Below are the code and all the weights of a small trained network. Each question names an input and a target symbol and asks about switching units off, where a switched-off unit gives its printed mean instead of its output.

import numpy as np


def w(rows, s, z=0):
    codes = np.array(rows[::2]) - 128.0
    scale = np.full(codes.shape[1], s)
    scale[-1] = z or s
    return codes * scale


def norm(h):
    return h / np.sqrt((h * h).mean(-1, keepdims=True) + 1e-5)


def f(y):
    return y / 2 * (1 + np.tanh(0.7978845608 * (y + 0.044715 * y**3)))


def softmax(a):
    e = np.exp(a - a.max(-1, keepdims=True))
    return e / e.sum(-1, keepdims=True)


def log_softmax(a):
    a = a - a.max(-1, keepdims=True)
    return a - np.log(np.exp(a).sum(-1, keepdims=True))


def net(x, mask):
    ids = ['αβγεηθμξπστψω'.index(c) for c in x.split()]
    T = len(ids)
    res = E[ids] + P[:T]
    r = norm(res)
    for j in range(2):
        rows = slice(3 * j, 3 * j + 3)
        q, k, v = (r @ M[0][rows].T for M in (Q, K, V))
        z = softmax(np.where(np.tri(T) > 0, q @ k.T / 3**0.5, -1e9)) @ v
        o = O[0][rows]
        res = res + np.where(mask[j], z, o[:, -1]) @ o[:, :-1]
    y = f(norm(res) @ A[0][:, :-1].T + A[0][:, -1])
    res = res + np.where(mask[2:18], y, B[0][:, -1]) @ B[0][:, :-1]
    return log_softmax(norm(res)[-1] @ U[:, :-1].T + U[:, -1])


Q, K, V, O, A, B = {}, {}, {}, {}, {}, {}
E = w([
[162,125,110,128],'α',
[135,166,118,130],'β',
[96,191,150,131],'γ',
[156,186,52,2],'ε',
[76,127,143,132],'η',
[134,139,62,81],'θ',
[143,125,156,93],'μ',
[122,193,113,119],'ξ',
[168,149,179,101],'π',
[150,158,232,124],'σ',
[242,243,38,129],'τ',
[118,134,100,161],'ψ',
[151,104,161,163],'ω',
],0.014)
P = w([
[83,148,10,113],'0',
[133,151,197,166],'1',
[96,115,4,137],'2',
[108,189,175,126],'3',
[148,78,45,104],'4',
[111,188,172,119],'5',
[169,74,47,95],'6',
[112,196,170,122],'7',
],0.004)
Q[0] = w([
[191,207,210,78],'h1',
[116,155,161,19],'h1',
[1,155,154,180],'h1',
[159,132,221,79],'h2',
[156,42,129,126],'h2',
[187,87,229,51],'h2',
],0.0077)
K[0] = w([
[147,114,224,74],'h1',
[134,42,182,27],'h1',
[1,126,157,180],'h1',
[172,36,244,36],'h2',
[123,194,154,142],'h2',
[165,126,201,41],'h2',
],0.0075)
V[0] = w([
[131,47,57,77],'h1',
[128,83,118,93],'h1',
[55,116,134,174],'h1',
[139,188,49,222],'h2',
[113,80,33,134],'h2',
[2,165,83,197],'h2',
],0.0063)
O[0] = w([
[93,120,1,91,49],'h1',
[71,96,102,125,85],'h1',
[155,68,162,62,151],'h1',
[211,143,145,88,207],'h2',
[174,75,169,91,127],'h2',
[142,82,124,85,254],'h2',
],0.0062,0.0037)
A[0] = w([
[134,66,82,57,251],'n1',
[190,114,166,116,140],'n2',
[140,53,156,199,107],'n3',
[108,73,60,189,174],'n4',
[116,31,99,108,151],'n5',
[100,152,48,144,37],'n6',
[102,137,195,121,178],'n7',
[167,182,102,198,53],'n8',
[131,170,211,102,168],'n9',
[151,77,127,120,104],'n10',
[149,79,162,142,113],'n11',
[92,114,164,51,118],'n12',
[84,134,181,148,204],'n13',
[155,192,52,86,199],'n14',
[202,166,97,255,15],'n15',
[124,162,152,57,150],'n16',
],0.0077,0.002)
B[0] = w([
[104,138,177,225,210],'n1',
[81,143,76,127,173],'n2',
[93,243,89,20,119],'n3',
[254,125,100,193,123],'n4',
[114,138,211,210,151],'n5',
[120,107,149,151,127],'n6',
[143,81,55,91,200],'n7',
[37,129,191,84,138],'n8',
[115,37,87,157,255],'n9',
[111,204,173,144,127],'n10',
[108,171,83,75,130],'n11',
[84,114,125,151,176],'n12',
[168,92,47,48,183],'n13',
[105,94,173,122,217],'n14',
[112,97,103,56,137],'n15',
[69,98,128,99,207],'n16',
],0.0048,0.0046)
U = w([
[183,122,124,160,120],'α',
[231,108,185,78,131],'β',
[68,1,118,46,165],'γ',
[111,183,55,72,38],'ε',
[76,92,245,183,214],'η',
[154,74,12,140,128],'θ',
[85,124,64,201,179],'μ',
[152,165,147,83,7],'ξ',
[17,204,101,142,142],'π',
[90,221,200,151,103],'σ',
[192,183,92,116,16],'τ',
[206,95,223,168,197],'ψ',
[187,225,110,108,122],'ω',
],0.0076,0.0019)

Each question gives the input, a string of symbols that net reads in full, and the target symbol t.
The units are the heads (3 rows each of Q, K, V and O) and the neurons (one row each of A and B). Each row of codes is followed by its name. A weight is (code - 128) times the scale printed after its matrix; where a second scale follows, it is the last column's (O, A, B and U).
mask holds one flag per unit, heads first, then neurons. A switched-off unit (its flag False) gives its mean, the last column of its rows in O or B, instead of its output. The means were averaged over made-up inputs and are rounded, as every weight is.
A unit's drop is (log p(t) with every unit on - log p(t) with that unit switched off) / (log p(t) with every unit on - log p(t) with every unit switched off).
The circuit of an input: a set's keep is (log p(t) with only the set's units on - log p(t) with every unit switched off) / (log p(t) with every unit on - log p(t) with every unit switched off). Starting from the 12 units with the biggest drops (on a tie, the unit counted first), units are removed one at a time, each time the one whose removal leaves the highest keep (on an exact tie, the one counted first), for as long as the keep stays at least 0.8.
units of the circuit, in order: the units of the circuit, biggest drop first
unit that matters most: the unit with the biggest drop
k most important neurons: the k neurons with the biggest drops, biggest first
heads that matter: for each layer, one digit per head in row order, 1 if its drop is at least 0.15 and else 0, layers parted by /
drop of u: that unit's drop, to one decimal
input μ ξ σ α, target π: units of the circuit, in order : h2, n8
input γ ξ η ξ, target γ: units of the circuit, in order : n9, n16, h2
input π η η ξ, target γ: units of the circuit, in order : n9, h2, h1, n16
input γ ψ γ ψ η μ γ α, target γ: heads that matter : 00
input θ η θ γ π, target π: units of the circuit, in order : h2, h1
input ψ γ ξ, target β: heads that matter : 01
input θ ξ α γ γ θ η, target η: heads that matter : 00
input η θ ξ ψ θ η η, target η: 2 most important neurons : n1, n5
input γ ψ η γ, target γ: unit that matters most : n9
input γ η γ η π ω η β, target γ: heads that matter : 00
input γ θ ψ, target ψ: heads that matter : 01
input ω τ η ε τ η θ η, target γ: drop of h1 : 0.1
input γ γ η ξ μ, target μ: drop of h2 : 0.4
input ψ ξ ξ γ β, target β: drop of h2 : 0.6
input ψ ψ η θ β, target β: most important neuron : n9
